In the rows, zero is written as 128.
Each row is followed by its class number.
[137 146 180 111 170 185 143 129 121 124 150  50 159 143  85  63 155  83
 127 150 154 121  86 124 147  50 111 150  17 124 103  81  69 141  81 156
 134 119 133 141 151] => 5
[ 76  92 109  87 162 116 144 136 168 151 164 144 131 131 187 127 122 104
 164  74 103 135 135 133 101 132 130 125 114 101 138 112 174 128  82 166
 129 128 111 181 134] => 0
[110 125  48 153 156 118 143 147 133 159 127 154 140 122 161 108 177 148
 119 140 148 117  40 120  96 117  96  44 141 145 151  82 116 124  98 105
 137 148 107 114 125] => 3
[101 145 154 141 143 118 111 179  66  99 141 129 173 100 127  92 150  85
 103 166 145 134 107 127 138 159 130 100  91 134 101 134  92 146 183 133
 140 153 157 106 140] => 1
[133 168 137 132 108 156 127 106 114 170 112 167 227 136 157 140 138 174
 134  92 115 151  52 103 135 111 145 146 109 110  92 122 143 139 134 152
 107 111  84 146 135] => 5
[171 144 126 118 160 132  98 139 108 121 143 108 126 148 138 114 117  80
 169 132 173 115 114 133 144 110 115  75  83 145 131 142 160 116  82 154
 135 126 126 126 137] => 6
[167 207 130 108 122 160 120  90 103 127 166 191 120  93 159 128 170  65
 121 133 138 131 161 127  96 146 102 101 150  98 141 150 139 104 137 162
 143  92 180 143 152] => 3
[129 143  95 107 117 146 147 147 174  73 117 133 132  97 135 133 147 101
 106 100 133 131  73 137  91 104 128 142 104 114 142 106 114 165 124  88
 205 103 143 150 112] => 7
[148 123 124 127 170 172 175 106 110 113 179 140 126 132 161  85 103  90
 118 139 158 119 129 156 121  86 130 109  73  89 117 136 117 118  58 117
 158 135 172 173 101] => 7
[155 120 151 130 147 173 127 176 115 125 176 189 112 111  69  88 128 116
  65 107 140  96  93 125 126  85 153 118  63 121 140 148 127 139 117 124
 158 134 161 188 136] => 1
[167 198 151 122 145 160 136 121 118 125 144 107 160 129 136 151 124 106
 167 105 136 130 110 135 136  98  86  80 137 143 100 163 184  98 166  92
  94 151 152 109 135] => 3
[ 90 101 145 134 139 167 157  90 131 108 153  98 124 141 157 102 134  65
 122 180 157 117 105 115 115 111 115 104 104 113 132 102  62 130 151 164
 132 112 159 125 131] => 2
[157 126 140 105 158 148 161 167 122 134 172 117 101 106  75 134 118  45
 142 103 153 117 135 150 123 108 111 111  70 115 151 157 137 120  90 110
 145  94 111 111 108] => 1
[109 168 133 116 126 178 126 122 180 117 127 164 150 145 186  94 118 166
 151 107 145 115  59  80 131 131 107 139 146 113 133 167 160 112 183 116
 178 162 164 156 121] => 2
[124 178 178  85 151 158 169 117 129 122 146 143 140  88  89  81 148 106
 131  95 148 140 113 134  82 120 151 138 115 137 154 123 150  97  96 132
 173 133 116 166 135] => 2
[125 175 188 102 142 185 180 154 123 119 149 147 129 128 135 111  83  91
 143 119 182 109 177 135  76  94  50 115 107 128 124 151 141 115 193 106
 131 138 134 112 119] => 4
[157 181 168 151 135 140 165 143  78  77  92 133 159 178 113  73 104 145
 126 158 135 136  53 140 136  95 114 156  88 131 154 167 177 147  88 107
 134 128 138 105 107] => 6
[126 200 165 118 154 161 161 100 124 111 140 141 157 135 169 142 125  95
 152 195 148 133 144  93 133  67  57 128  53 115 105 108 144 153 184 137
 147 118 133 136 128] => 7
[ 96 129 167 119 121 166 171 154 162 115 162 133 137 142 156 114  89 105
 168 105 116 100  90 107 128  92  82 144 110 112 149 136 159 165 195  81
 151 136 122 128 106] => 0
[109 133 152 138  68 141 127 113  58 161 145 150 164 195 139  61 102 133
 139 111  83 118 135 154 103 134  98 121 161 146 115 100 110 159 102 117
 113 179 187 119 173] => 3
[ 84 232 198  87 166 138 156 159 135 137 119 211 154 114 140 118 144 145
 114 113 140 144 148  81 100 164  99  98 122 105 114 118 182  91 150 171
 115 153 101 173 177] => 4
[144 167 145 135 111 196 111  98 193 128 157 180 173 139 111 127  90 108
 113 104  90 140 140 144 114  65 123 178  11  92  98 136  99 172 165 130
 163 107 126 141 128] => 2
[ 97 160 139 105  80 133 128 120 124 139  99 165 217  92 201 141 120 147
 133  87  97 143 131 128  65 126 121  99 136 136  89 117 209 107 197 117
 195 194 169 153 143] => 7
[119  91 115 138 130 138 157 164 120 151 149 208 130 170 131 106  98 133
 156  99 116  98 140 136 101 116 100 132 153 141 142 121 149 130 156  91
 107 128 101 110 124] => 0
[145 179 159 111  80 192 119 118 113 113 144 119 159  85 100 141  91 137
 125  61 170 164 147 128  77 189 164 125 108 115 129 153 151 112 111 124
 171  98 169 156 161] => 3
[126 151 118 155 169 151 245 159 111 121 125 138  90 114 156 143 125  68
 132 174 157 123  93 133 114  97  96  87 120 101 171 169 165 103 184 115
 157  87 112 100  51] => 7
[106 108 144 120 145 149 134  88 139  87 120  89 175 107 140 211  91 131
 153  80 135 165  91 100 123 148 179 172  97 112 114 198 140 142 112 110
 152 121 108 156 100] => 5
[130 128 121 149 168 153 172 122  91 110 157 140 125 153 150  66 122  91
 150 119 128 140  74 164 123 105 146 120 116 112 152 132  85 117 142 160
 108 101 143 129 125] => 0
[135 130 139 139 146 167 164 109 103 146 143 184 127 135 139 137 110 116
 132 128 137 130  91 102 108  93 101  94 103 110 142 140 149 101 136 133
 133 113 113 132 112] => 1
[133  84 158 114 142 158 151  87  81  96 157 126 152 174 191 100  77 131
 134 135 150 154 117 143 122  76  87 117  30  90 137 125 119 162  98 139
 149 120 186 137 117] => 0
[165  84 142 125 184  97 141 115  85 111 125 104  80 123  64 174 167 101
 145 120 159 104 103 140 167 117  96 190 191  95 104 162  93 135 120 142
 110  85 170 180 111] => 4
[148 133 215  70  81 188 146 138 142 101 108 147 151 132 121 114  85  82
 137 124 163 118 162 166  63 104 111 167 133 135 114 136 121 143 179 116
 172  98 160 152 161] => 8
[161 188 145 117 148 168 151  84 124  71 108 125 102 134 195 156 118 111
 192 112 163 143  72 136  98  99  93  82 217 126 147 130 160  90 151  98
  98 102 121 139 103] => 0
[120 109 136 131  74 120 125 167  93 197  60 141 175 128 119 135 163 161
 126 129 123 111 101 128  95 117  89 140 157 143 119  94 150 137 160 132
 167 128 112 111 127] => 5
[105 160 174 102 136 112 123 141 123  98 108 166 188 147 122  62  79 200
 114 135 155 176 151 136  94 156 111 136  32 158 121  76  88 166  66 110
 152 163 123 144 182] => 6
[139 137 146  98 161 142 155 119 120 144 194 144 115 131 136 128 100  73
 172  79 136 140 144 114 126  96  86 107  83 137 140 131 132 128 156 170
 122 104 136 158 144] => 6
[119  96 105 185 149 133 124 142 119 107 133 145 173 151 102 108 112 144
 100 132 123 124  80 135 112  94 136 167  94 139  97 173  80 149 150 104
 105 139 113 106 101] => 6
[114 133 119 113 173 155 164 107 112 129 178 150 130 141 163 133 126  79
 145 127 153 119 131  86 125 140 126 106 104 104 153 157 137 114  49 126
 114 122 100 128 115] => 5
[132 111 155 104 101 152 171 127 128 101 129 120 157 197 121 121 133  93
 137 126 124  98  78 104 134  81  94 158 153 128 130 163 149 131 163 111
  84 111 161  84 147] => 8
[133 191 141 117 143 147 146  87 119 158 176 116 100  99 108 109 132 107
 154 109 140 135 122 114 124 114 120 121 118 127 161 155 101  98 137 160
 113 127 153 151 148] => 1
[116 181 146 106 129 156 166 137 138 115 140 118 175 121 176  64 104 105
 151 126 155 140 112 138  76  84  78 106  66 156 146  99 152 127 157 137
 150 139 139 116 140] => 6
[127  78 153 127  89 156 103 182  91 120 102 101 220 140 141 152 118  77
 103 138 131 105 129 151 113 113 138 125  61 116  74 104 199 169  83 123
 156 126 132 121 121] => 5
[124 156 123 129 156 165 157 159 134 110 128  97 177 150 154  77 105  75
 141 177 195 118  85 167  70  74  84  87  36 147 138  95 107 161  76 124
 137 124 118 117 147] => 6
[127 142 122 118 132 173 117 138 125  97 141 173 133 163 159 106  90  75
 161 125 136 117 121 121  99 126 111  98  93 124 137 105 163 132  60 108
 159 133 113 125 135] => 1
[101 153 105 111  85 117 172  90  90 165 151 128 179 109  96 136 196 115
 140  74 118 120  48 104  76 108 107 143 196 149 165 111 128 149 154 134
 118 122 162 141 170] => 2
[ 76 113 127 114 134 144 124 126 154 108 132 112 134 112 157 120 120 103
 128 189 191 126 145  77 107 157 123  74  32 137 164  71 142 137 117 158
 201 127 120 120 147] => 2
[135 172 143 104 155 210 154 155 143 109 141 165 109 169 155 125 100  52
 163 116 162 130 137 137  71  78  66  82 100 144 138 117 142 126 185 146
 148 102 139 142 141] => 2
[141 177 192  47  83 136  93 112 166 155 116 155 147 133 160 149 147 116
 145 158 155  81 148  87 132 139 127 172 159  90 133 191 241 137  81 174
 153 120 140 193 166] => 8
[131 174 161 142 139 166 182  96 125 114 144 180 121 127 165 148 103  83
 151 129 116  96  95  89 132  69  91  61 112 120 153  97 217 112 196 135
 125 140 117 140 123] => 4
[108 196 118  94 121 153 111  97 150 118 139 165 172 109 184 102 101 121
 168  83 155 169 118 106  57 161 123 119  80 132 159 153 114 120 122 159
 193 128 116 132 161] => 6
[137 134 105 145 131 142 189 129  63 118 140 167 126 154 151  58 120 107
 130 173 158 124 141 154 107 103 110 119 115 152 149  77 104 135 153 145
 139 104 170 123 132] => 7
[144 125 104 163 169 165 168 111 133 106 125 120 132 124 119 131 155  97
 136 141 153 123  38 126 123  71 126 102 129 132 130 108 131  95 167 128
 122  97 116 123  94] => 2
[129 143 144  96 138 170 174 155 134  81 144  95 124 156 135 113 125 111
 130 138 182 107  94  86 140  95  98 143 100 115 140 146 180 139  99 103
 151 106 144 130 100] => 7
[112  77 150  94 109 137  85  77 113  97 135  99 173 157 151 164 101 126
 137 102 147 140 105 127 111 123 134 152 108 117 100 159 113 189  71 124
 163 148 174 173 132] => 2
[149 186 141 110 156 136 160 118 125 124 159 135 137 101  96 111 162  88
 158 137 147 109  52 120 134  99 129 126 118 152 173 138 136 159 108 102
 147 113  85 126 131] => 3
[104 112 167 124 128 187 146 122 128 112 160 187 139 167 147 102 137  48
 111 173 124  92 106 102  94  67 123 134  75 104 154 131 115 155 164 175
 125  80  89 108 135] => 0
[109 146 166 119 128 157 144 116  97 118 128  95 149 213 122  77 117 153
 129  95 113 150  36 100 150  92 118  84  86 128 134 110 143 133  63 137
 118 166 142 125 138] => 2
[138 108 141 128 111 154 129 118 140 120 114 115 126 111 111 151 133 129
  86 189 183 106 129  95 112  86  86  83  38 145 154  60  69 167 133 102
 163 113 135 113 148] => 5
[125  58  86 135 144 129  99 127 120 154 153 164 130 157 154 120 126 143
 150 151 176  79 112 102 124 116 128  97 117 136 147 114 139 136  79 129
 130 131  94 130 129] => 0
[ 89 166 183  79  99 169 102  91 151 109 139 122 133 160 167  88 136 114
 143  87 104 103  78  81 123  92 116 196 148  86 122 125 174 163  82 188
 157 138 137 201 130] => 4
[132 165 191  78 127 161 108 154 113 116 156 153 189  78 122  91 141 116
 104 134 175 116 125 103 103 107 113 131  55 129 112 132 165 138 129 121
 183 149 143 152 144] => 1
[134 164 181 134 137 193 183 129 124 129 154 107 122 133 141  76 112 105
 136 142 142  92  92 145 105  57 116 107 120 107 151 114 194 107 102 117
 110 135 132 161 109] => 0
[150 156 191  96 117 184 146 134 144 104 141 133 161 119 145 112 124  85
  97 189 173  99 152 141  87  45  66 145  79 107 102 130 143 157 150 103
 148 119 159 144 122] => 8
[154 135 142 120 161 181 157 147 106 146 188 113 104 124 109 114 106  51
 171  94 186  78 139 136 119  85  82 115 114 119 132 172 135 112 162 135
 141 125 154 137 117] => 4
[122  48 198  71 112 166 114  76 141 106 167 155 141 175 134 105 109 140
 112  78 136 135 123  79 159 141 141 189 128  88  93 176  75 118 137 158
 144 103 168 145 123] => 2
[167  96 136 110 152 145 152 129 102 131 136 164 147 131  66 137 173  85
  80 123 142 119  77 155  90  63 114 127  95 115 121 129  83 127  85 137
 104  81 141 137 153] => 1
[124 131 124 112 142 145 143 162 169 107 122  83 138 112 162 118 124  89
 152 193 199  81 122 115 134 105 107  87  81 150 129 118 158 124 166 104
 182 143 132 106 118] => 7
[151 142 171  89 166 172 159 111 128  70 161 111 154 136  91  87 140 103
 135 131 165 125  86 113 133  95 123 163  74 137 133 119 138 138  70 107
 141 104 141 138 148] => 3
[127 155 205  97  66 169  87 175 113 107 115 158 139 125  99  85 147  98
  78 130 111  97 110 114  99 110 115 142 112 105 118  96 177 158  80 121
 190 136 139 155 134] => 1
[129 149 173 128 145 152 126 156 152  76 139  88 144 115 117 134 109  78
 134 120 123 130 107 127 130  74 115 135  64 145 103 108 168 155 173 135
 134 120 129 157 122] => 6
[114 133 136 106 148 168 160 130 111 121 155 146 195 156 123 143 112  86
 125 109 150 146 118 140  68  70 100 118  39 142 125 154 131 162 141 130
 129 126 135 118 144] => 2
[170 114 147 112 132 142 104  75 114  69 115  92 117 113 112 115 141 140
 125 112 176 124  85 134 132  80 117 179 139 119 115 136  85 137 120 129
 152 104 157 143  95] => 4
[134 153 143 124 150 134 155 145  92 149 124 155 133 165 158  82 130 141
 139 120 124 141  90 146 118  78 108  76 101 132 155 122 164 110 134 158
 110 133 110 112 119] => 0
